Below are the code and all the weights of a small trained network. Each question names an input and a class and asks about switching units off, where a switched-off unit gives its printed mean instead of its output.

import numpy as np


def w(rows, s, z=0):
    codes = np.array(rows[::2]) - 128.0
    scale = np.full(codes.shape[1], s)
    scale[-1] = z or s
    return codes * scale


def f(y):
    return np.maximum(y, 0)


def log_softmax(a):
    a = a - a.max(-1, keepdims=True)
    return a - np.log(np.exp(a).sum(-1, keepdims=True))


def net(x, mask):
    res = np.array(x, float).reshape(1, 4) / 4 @ E
    y = f(res @ A[0][:, :-1].T + A[0][:, -1])
    res = res + np.where(mask, y, B[0][:, -1]) @ B[0][:, :-1]
    return log_softmax(res[-1] @ U[:, :-1].T + U[:, -1])


A, B = {}, {}
E = w([
[136,139,237,146,58,134,164],'x0',
[173,2,119,108,134,109,151],'x1',
[199,158,176,124,220,150,163],'x2',
[203,166,79,62,61,144,144],'x3',
],0.01)
A[0] = w([
[142,137,92,97,151,120,117,70],'n1',
[155,28,129,105,133,139,147,51],'n2',
[15,81,181,165,194,118,131,41],'n3',
[97,109,170,135,50,127,124,68],'n4',
[105,120,90,123,127,135,110,90],'n5',
[178,155,72,120,86,101,169,67],'n6',
[119,137,54,129,189,138,138,60],'n7',
[134,135,163,136,103,124,160,70],'n8',
[179,27,144,130,117,113,120,119],'n9',
[211,155,172,129,210,137,143,30],'n10',
[118,131,105,98,173,105,132,26],'n11',
[158,128,156,114,161,145,116,41],'n12',
[116,207,128,138,145,111,142,101],'n13',
[225,166,92,88,64,140,113,75],'n14',
[165,135,204,134,90,125,128,46],'n15',
[49,253,117,128,120,136,115,93],'n16',
[99,122,43,135,135,131,102,71],'n17',
[124,116,146,153,159,128,98,91],'n18',
[127,126,153,134,91,120,139,59],'n19',
[117,113,214,115,89,141,136,29],'n20',
[125,67,113,113,119,118,157,81],'n21',
[28,91,72,129,31,124,120,1],'n22',
[172,161,153,130,186,121,152,3],'n23',
],0.018,0.0032)
B[0] = w([
[123,152,129,160,162,120,154,160],'n1',
[128,130,166,208,108,152,87,190],'n2',
[3,124,107,57,131,180,159,233],'n3',
[171,146,107,124,168,87,162,192],'n4',
[133,125,141,139,170,88,155,163],'n5',
[46,118,126,100,132,144,133,181],'n6',
[139,164,113,183,177,100,182,193],'n7',
[126,146,133,150,171,115,155,162],'n8',
[128,124,170,202,100,152,70,197],'n9',
[211,103,136,33,95,97,118,211],'n10',
[139,160,97,151,137,106,153,157],'n11',
[154,131,113,94,109,109,116,156],'n12',
[138,111,159,172,112,142,93,186],'n13',
[14,117,106,79,136,177,149,218],'n14',
[135,159,88,179,166,105,178,186],'n15',
[131,103,176,229,86,155,57,248],'n16',
[161,172,107,156,188,99,169,197],'n17',
[101,128,98,119,131,151,138,159],'n18',
[139,144,147,126,170,109,145,156],'n19',
[131,164,84,178,186,111,147,184],'n20',
[136,123,146,165,98,136,88,168],'n21',
[229,96,132,5,71,109,116,239],'n22',
[173,108,123,76,95,99,120,179],'n23',
],0.026,0.017)
U = w([
[125,135,198,220,61,175,70,68],'0',
[3,138,101,64,108,202,183,191],'1',
[220,123,128,52,73,86,155,188],'2',
[162,212,97,184,193,79,220,5],'3',
],0.0073,0.0014)

Each question gives the input, the list of numbers given to net, and the class t.
The units are the neurons (one row each of A and B). Each row of codes is followed by its name. A weight is (code - 128) times the scale printed after its matrix; where a second scale follows, it is the last column's (A, B and U).
mask holds one flag per neuron, in row order. A switched-off neuron (its flag False) gives its mean, the last column of its row in B, instead of its output. The means were averaged over made-up inputs and are rounded, as every weight is.
A unit's drop is (log p(t) with every unit on - log p(t) with that unit switched off) / (log p(t) with every unit on - log p(t) with every unit switched off).
The circuit of an input: a set's keep is (log p(t) with only the set's units on - log p(t) with every unit switched off) / (log p(t) with every unit on - log p(t) with every unit switched off). Starting from the 12 units with the biggest drops (on a tie, the unit counted first), units are removed one at a time, each time the one whose removal leaves the highest keep (on an exact tie, the one counted first), for as long as the keep stays at least 0.8.
units of the circuit, in order: the units of the circuit, biggest drop first
most important unit: the unit with the biggest drop
top k neurons: the k neurons with the biggest drops, biggest first
drop when u is switched off: that unit's drop, to one decimal
input [7,5,6,1], class 3: top 4 neurons -> (n22 n15 n20 n16)
input [5,2,-1,-7], class 1: units of the circuit, in order -> (n3)
input [8,-7,4,4], class 3: top 2 neurons -> (n15 n20)
input [8,-5,4,8], class 1: top 4 neurons -> (n14 n6 n17 n7)
input [-4,-6,3,6], class 0: top 2 neurons -> (n16 n3)
input [-5,-7,-8,-7], class 2: top 3 neurons -> (n22 n14 n9)
input [7,-1,6,-4], class 3: top 4 neurons -> (n22 n20 n15 n8)
input [-6,8,6,6], class 0: top 2 neurons -> (n2 n9)
input [-3,3,3,-5], class 1: top 2 neurons -> (n3 n16)
input [-3,0,-3,0], class 2: top 3 neurons -> (n20 n15 n22)
input [-3,-7,6,1], class 0: top 3 neurons -> (n16 n22 n13)
input [-1,-7,-8,-5], class 2: top 3 neurons -> (n22 n9 n2)
input [7,1,-6,3], class 3: top 3 neurons -> (n20 n10 n15)
input [2,-6,8,-6], class 2: most important unit -> n10
input [-1,1,3,3], class 1: top 3 neurons -> (n22 n14 n16)
input [-4,2,-4,-3], class 2: drop when n20 is switched off -> 1.0
input [5,0,-3,3], class 3: drop when n3 is switched off -> 0.9
input [-8,7,-5,1], class 3: drop when n16 is switched off -> 3.4
